Here is a tiny trained network, its code and every weight. The questions are about switching its units off for an input and a class, where a switched-off unit gives its printed mean instead of its output.

import numpy as np


def w(rows, s, z=0):
    codes = np.array(rows[::2]) - 128.0
    scale = np.full(codes.shape[1], s)
    scale[-1] = z or s
    return codes * scale


def f(y):
    return np.maximum(y, 0)


def log_softmax(a):
    a = a - a.max(-1, keepdims=True)
    return a - np.log(np.exp(a).sum(-1, keepdims=True))


def net(x, mask):
    res = np.array(x, float).reshape(1, 6) / 4 @ E
    y = f(res @ A[0][:, :-1].T + A[0][:, -1])
    res = res + np.where(mask, y, B[0][:, -1]) @ B[0][:, :-1]
    return log_softmax(res[-1] @ U[:, :-1].T + U[:, -1])


A, B = {}, {}
E = w([
[238,80,78,198],'x0',
[81,95,124,2],'x1',
[194,123,203,132],'x2',
[120,52,198,144],'x3',
[186,38,82,144],'x4',
[239,200,198,109],'x5',
],0.0081)
A[0] = w([
[214,140,91,188,158],'n0',
[185,155,145,236,120],'n1',
[82,131,117,164,182],'n2',
[86,95,160,156,119],'n3',
[191,133,237,105,133],'n4',
[86,105,58,128,127],'n5',
[155,115,112,94,90],'n6',
[149,93,148,51,101],'n7',
[80,91,72,122,120],'n8',
[82,238,85,111,141],'n9',
[125,200,114,80,60],'n10',
[99,29,122,148,255],'n11',
[109,122,211,109,131],'n12',
[126,156,75,186,151],'n13',
[187,52,142,182,112],'n14',
[74,224,41,116,90],'n15',
[104,224,192,99,216],'n16',
[64,145,247,119,161],'n17',
],0.013,0.0056)
B[0] = w([
[91,107,158,50,251],'n0',
[130,255,174,81,245],'n1',
[118,182,112,168,182],'n2',
[82,89,156,155,167],'n3',
[42,140,67,136,241],'n4',
[90,143,107,195,202],'n5',
[118,74,106,140,145],'n6',
[80,76,74,182,176],'n7',
[89,143,59,178,202],'n8',
[189,151,235,184,210],'n9',
[170,189,167,144,172],'n10',
[42,181,64,69,246],'n11',
[99,208,90,98,193],'n12',
[144,207,98,126,188],'n13',
[32,99,166,62,229],'n14',
[159,145,173,188,204],'n15',
[172,147,224,46,252],'n16',
[47,225,178,67,239],'n17',
],0.0085,0.011)
U = w([
[89,155,31,86,229],'0',
[251,185,151,107,1],'1',
[130,33,86,68,63],'2',
[113,128,119,188,76],'3',
[104,166,204,26,192],'4',
[172,74,101,103,25],'5',
],0.012,0.0054)

Each question gives the input, the list of numbers given to net, and the class t.
The units are the neurons (one row each of A and B). Each row of codes is followed by its name. A weight is (code - 128) times the scale printed after its matrix; where a second scale follows, it is the last column's (A, B and U).
mask holds one flag per neuron, in row order. A switched-off neuron (its flag False) gives its mean, the last column of its row in B, instead of its output. The means were averaged over made-up inputs and are rounded, as every weight is.
A unit's drop is (log p(t) with every unit on - log p(t) with that unit switched off) / (log p(t) with every unit on - log p(t) with every unit switched off).
The circuit of an input: a set's keep is (log p(t) with only the set's units on - log p(t) with every unit switched off) / (log p(t) with every unit on - log p(t) with every unit switched off). Starting from the 12 units with the biggest drops (on a tie, the unit counted first), units are removed one at a time, each time the one whose removal leaves the highest keep (on an exact tie, the one counted first), for as long as the keep stays at least 0.8.
units of the circuit, in order: the units of the circuit, biggest drop first
k most important neurons: the k neurons with the biggest drops, biggest first
drop when u is switched off: that unit's drop, to one decimal
input [8,2,8,-3,-1,-6], class 0: units of the circuit, in order => (n16)
input [7,5,4,7,8,5], class 0: units of the circuit, in order => (n4; n16)
input [-3,8,-5,-7,4,-5], class 3: 2 most important neurons => (n15; n9)
input [8,4,0,-1,1,0], class 0: 3 most important neurons => (n16; n9; n17)
input [7,4,2,0,4,1], class 2: 2 most important neurons => (n17; n16)
input [4,-2,5,-6,-5,-7], class 3: 2 most important neurons => (n16; n17)
input [1,-5,-3,-8,2,-5], class 3: 2 most important neurons => (n15; n9)
input [-7,0,-6,-8,-6,-8], class 3: drop when n8 is switched off => 0.3
input [-7,-2,-2,-7,-3,-7], class 3: drop when n8 is switched off => 0.2
input [0,-2,4,-4,6,-6], class 0: drop when n15 is switched off => 0.0
input [-6,1,-5,-8,-2,1], class 1: drop when n9 is switched off => 0.1
